Here is a tiny trained network, its code and every weight. The questions are about switching its units off for an input and a target symbol, where a switched-off unit gives its printed mean instead of its output.

import numpy as np


def w(rows, s, z=0):
    codes = np.array(rows[::2]) - 128.0
    scale = np.full(codes.shape[1], s)
    scale[-1] = z or s
    return codes * scale


def norm(h):
    return h / np.sqrt((h * h).mean(-1, keepdims=True) + 1e-5)


def f(y):
    return y / 2 * (1 + np.tanh(0.7978845608 * (y + 0.044715 * y**3)))


def softmax(a):
    e = np.exp(a - a.max(-1, keepdims=True))
    return e / e.sum(-1, keepdims=True)


def log_softmax(a):
    a = a - a.max(-1, keepdims=True)
    return a - np.log(np.exp(a).sum(-1, keepdims=True))


def net(x, mask):
    ids = ['ΓΛΩαβεζημξπτφ'.index(c) for c in x.split()]
    T = len(ids)
    res = E[ids] + P[:T]
    r = norm(res)
    for j in range(3):
        rows = slice(3 * j, 3 * j + 3)
        q, k, v = (r @ M[0][rows].T for M in (Q, K, V))
        z = softmax(np.where(np.tri(T) > 0, q @ k.T / 3**0.5, -1e9)) @ v
        o = O[0][rows]
        res = res + np.where(mask[j], z, o[:, -1]) @ o[:, :-1]
    y = f(norm(res) @ A[0][:, :-1].T + A[0][:, -1])
    res = res + np.where(mask[3:7], y, B[0][:, -1]) @ B[0][:, :-1]
    return log_softmax(norm(res)[-1] @ U[:, :-1].T + U[:, -1])


Q, K, V, O, A, B = {}, {}, {}, {}, {}, {}
E = w([
[184,69,150,70],'Γ',
[186,77,118,24],'Λ',
[146,56,127,93],'Ω',
[81,219,75,98],'α',
[63,9,137,79],'β',
[95,81,169,112],'ε',
[70,127,92,90],'ζ',
[117,135,100,90],'η',
[186,77,168,104],'μ',
[5,176,96,169],'ξ',
[170,146,118,96],'π',
[102,198,218,208],'τ',
[93,221,88,125],'φ',
],0.013)
P = w([
[133,137,125,148],'0',
[115,149,190,93],'1',
[121,170,73,132],'2',
[155,106,93,178],'3',
[123,171,77,129],'4',
[135,147,250,36],'5',
],0.023)
Q[0] = w([
[159,93,61,228],'H1',
[105,186,105,161],'H1',
[172,74,23,154],'H1',
[94,173,159,94],'H2',
[106,77,194,127],'H2',
[145,95,124,249],'H2',
[159,115,78,227],'H3',
[133,156,75,69],'H3',
[81,80,51,151],'H3',
],0.016)
K[0] = w([
[68,135,199,62],'H1',
[87,206,127,153],'H1',
[115,159,137,26],'H1',
[157,141,66,157],'H2',
[166,108,121,91],'H2',
[126,190,185,8],'H2',
[111,189,214,42],'H3',
[134,147,69,77],'H3',
[76,109,143,48],'H3',
],0.016)
V[0] = w([
[82,83,199,174],'H1',
[190,155,199,223],'H1',
[85,124,94,180],'H1',
[115,181,121,95],'H2',
[197,149,139,200],'H2',
[209,149,202,96],'H2',
[53,147,149,205],'H3',
[188,129,4,37],'H3',
[70,9,115,85],'H3',
],0.015)
O[0] = w([
[98,56,76,191,157],'H1',
[248,126,86,225,121],'H1',
[167,55,75,76,141],'H1',
[141,202,124,71,100],'H2',
[238,146,69,191,178],'H2',
[227,169,179,146,4],'H2',
[169,101,146,90,125],'H3',
[49,226,151,177,194],'H3',
[56,73,163,185,102],'H3',
],0.013,0.0036)
A[0] = w([
[104,120,19,135,10],'N1',
[116,159,3,117,89],'N2',
[98,105,40,211,13],'N3',
[138,89,52,112,101],'N4',
],0.025,0.012)
B[0] = w([
[41,176,79,110,159],'N1',
[125,101,3,185,251],'N2',
[210,82,139,98,160],'N3',
[149,165,216,152,253],'N4',
],0.024,0.0055)
U = w([
[82,206,184,91,126],'Γ',
[137,20,125,210,76],'Λ',
[158,50,158,36,224],'Ω',
[134,202,143,9,28],'α',
[153,157,164,200,168],'β',
[68,111,163,55,2],'ε',
[201,128,97,222,140],'ζ',
[100,194,185,166,147],'η',
[215,113,87,103,147],'μ',
[72,46,49,132,200],'ξ',
[39,90,179,214,17],'π',
[166,176,73,42,193],'τ',
[205,249,156,116,54],'φ',
],0.015,0.0034)

Each question gives the input, a string of symbols that net reads in full, and the target symbol t.
The units are the heads (3 rows each of Q, K, V and O) and the neurons (one row each of A and B). Each row of codes is followed by its name. A weight is (code - 128) times the scale printed after its matrix; where a second scale follows, it is the last column's (O, A, B and U).
mask holds one flag per unit, heads first, then neurons. A switched-off unit (its flag False) gives its mean, the last column of its rows in O or B, instead of its output. The means were averaged over made-up inputs and are rounded, as every weight is.
A unit's drop is (log p(t) with every unit on - log p(t) with that unit switched off) / (log p(t) with every unit on - log p(t) with every unit switched off).
The circuit of an input: a set's keep is (log p(t) with only the set's units on - log p(t) with every unit switched off) / (log p(t) with every unit on - log p(t) with every unit switched off). Starting from all 7 units, units are removed one at a time, each time the one whose removal leaves the highest keep (on an exact tie, the one counted first), for as long as the keep stays at least 0.8.
units of the circuit, in order: the units of the circuit, biggest drop first
most important unit: the unit with the biggest drop
k most important neurons: the k neurons with the biggest drops, biggest first
which heads matter: for each layer, one digit per head in row order, 1 if its drop is at least 0.15 and else 0, layers parted by /
drop when u is switched off: that unit's drop, to one decimal
input η α Ω μ β, target π: most important unit	H3
input μ Γ ε Ω, target β: units of the circuit, in order	(H2, H1)
input μ ξ η α, target Ω: units of the circuit, in order	(H3, H2)
input Λ Ω ζ μ, target π: which heads matter	111
input α η π ξ φ, target ξ: 2 most important neurons	(N2, N4)
input Ω ε ξ ζ μ, target ξ: which heads matter	010
input μ ξ Λ μ, target Ω: which heads matter	001
input α π β ξ, target φ: which heads matter	010
input α ξ Λ Λ μ μ, target η: which heads matter	001
input π Ω Ω α, target π: 2 most important neurons	(N4, N2)
input ξ Ω β τ, target π: units of the circuit, in order	(H3, H1)
input ξ ξ ξ η ε Ω, target Γ: 2 most important neurons	(N2, N3)
input Λ Ω ξ ξ, target π: units of the circuit, in order	(H2, H3, N2)
input π Λ Ω, target Γ: units of the circuit, in order	(H1)
input α π μ Ω ξ η, target π: which heads matter	011
input ξ μ φ Ω ξ π, target π: which heads matter	011
input φ ε ξ ε ξ α, target Λ: which heads matter	000
input β Γ π ε Λ, target Γ: which heads matter	101
input ξ ε ξ φ, target Λ: which heads matter	101
input μ Γ τ Λ φ ζ, target η: units of the circuit, in order	(H3)
input π τ Ω Ω, target μ: which heads matter	001
input μ α τ Ω, target α: which heads matter	010
input ε Λ τ Λ Ω π, target η: which heads matter	001
input β β ξ β Ω, target π: which heads matter	101
input μ Λ π π, target η: drop when N2 is switched off	0.0
input ξ ε Ω π α α, target φ: drop when H2 is switched off	0.3
input τ ξ ε μ π α, target ζ: units of the circuit, in order	(H2)
